Below are the code and all the weights of a small trained network. Each question names an input and a class and asks about switching units off, where a switched-off unit gives its printed mean instead of its output.

import numpy as np


def w(rows, s, z=0):
    codes = np.array(rows[::2]) - 128.0
    scale = np.full(codes.shape[1], s)
    scale[-1] = z or s
    return codes * scale


def f(y):
    return y / 2 * (1 + np.tanh(0.7978845608 * (y + 0.044715 * y**3)))


def log_softmax(a):
    a = a - a.max(-1, keepdims=True)
    return a - np.log(np.exp(a).sum(-1, keepdims=True))


def net(x, mask):
    res = np.array(x, float).reshape(1, 6) / 4 @ E
    y = f(res @ A[0][:, :-1].T + A[0][:, -1])
    res = res + np.where(mask, y, B[0][:, -1]) @ B[0][:, :-1]
    return log_softmax(res[-1] @ U[:, :-1].T + U[:, -1])


A, B = {}, {}
E = w([
[44,116,122,231,83],'x0',
[92,76,127,24,18],'x1',
[113,239,233,24,107],'x2',
[142,109,81,12,166],'x3',
[148,204,134,177,2],'x4',
[9,197,17,139,98],'x5',
],0.0081)
A[0] = w([
[121,158,62,83,220,146],'N1',
[162,221,41,104,85,164],'N2',
[182,80,108,105,117,102],'N3',
[153,112,79,203,157,111],'N4',
[151,178,255,51,105,192],'N5',
[177,62,165,107,99,254],'N6',
[182,43,122,81,114,124],'N7',
[28,90,111,68,31,142],'N8',
[141,69,103,207,78,189],'N9',
[111,175,129,156,186,45],'N10',
],0.014,0.0058)
B[0] = w([
[192,66,132,128,95,193],'N1',
[239,161,127,189,136,192],'N2',
[119,86,151,108,131,156],'N3',
[110,105,131,170,51,189],'N4',
[151,208,80,137,128,251],'N5',
[159,119,141,145,240,197],'N6',
[141,74,152,106,185,184],'N7',
[96,166,2,146,137,230],'N8',
[128,178,147,196,149,203],'N9',
[92,136,202,94,97,147],'N10',
],0.014,0.018)
U = w([
[128,223,92,161,87,159],'0',
[30,123,129,170,80,59],'1',
[63,117,119,23,130,2],'2',
[113,182,221,58,124,153],'3',
[140,8,151,89,110,105],'4',
[73,124,121,22,83,4],'5',
[183,118,200,123,178,197],'6',
[77,107,47,54,184,190],'7',
],0.011,0.0074)

Each question gives the input, the list of numbers given to net, and the class t.
The units are the neurons (one row each of A and B). Each row of codes is followed by its name. A weight is (code - 128) times the scale printed after its matrix; where a second scale follows, it is the last column's (A, B and U).
mask holds one flag per neuron, in row order. A switched-off neuron (its flag False) gives its mean, the last column of its row in B, instead of its output. The means were averaged over made-up inputs and are rounded, as every weight is.
A unit's drop is (log p(t) with every unit on - log p(t) with that unit switched off) / (log p(t) with every unit on - log p(t) with every unit switched off).
The circuit of an input: a set's keep is (log p(t) with only the set's units on - log p(t) with every unit switched off) / (log p(t) with every unit on - log p(t) with every unit switched off). Starting from all 10 units, units are removed one at a time, each time the one whose removal leaves the highest keep (on an exact tie, the one counted first), for as long as the keep stays at least 0.8.
circuit, biggest first: the units of the circuit, biggest drop first
k most important neurons: the k neurons with the biggest drops, biggest first
drop of u: that unit's drop, to one decimal
input [3,2,-8,-5,-2,7], class 1: circuit, biggest first -> N5
input [7,0,-2,-2,1,3], class 1: 3 most important neurons -> N5; N2; N4
input [-4,-6,3,-4,-2,8], class 6: circuit, biggest first -> N8; N5
input [-1,-5,3,-1,-4,8], class 4: circuit, biggest first -> N5; N1
input [3,8,-6,8,-6,-6], class 4: 3 most important neurons -> N5; N7; N3
input [6,-7,-1,5,-5,2], class 4: circuit, biggest first -> N1; N5
input [2,-2,-8,-6,2,-7], class 6: 2 most important neurons -> N8; N6
input [3,7,4,-8,-8,0], class 7: 3 most important neurons -> N2; N9; N4
input [4,-7,4,1,0,1], class 3: circuit, biggest first -> N8; N10; N2
input [-5,2,7,6,-6,6], class 0: 2 most important neurons -> N5; N2
input [3,1,0,1,2,-3], class 6: 3 most important neurons -> N8; N5; N4
input [-8,-5,1,-5,-3,2], class 6: 3 most important neurons -> N8; N1; N5
input [-5,-4,7,8,-7,7], class 6: 3 most important neurons -> N1; N8; N2
input [-8,4,1,5,-8,5], class 4: circuit, biggest first -> N1
input [-1,-5,-4,-7,2,-6], class 6: 3 most important neurons -> N8; N5; N6
input [1,-7,-5,0,1,-5], class 1: 2 most important neurons -> N4; N5
input [-3,-1,2,8,-7,6], class 4: drop of N1 -> 0.5
input [7,0,-7,-6,-1,3], class 1: drop of N5 -> 0.5
input [2,-7,2,-5,-8,4], class 4: drop of N9 -> 0.1
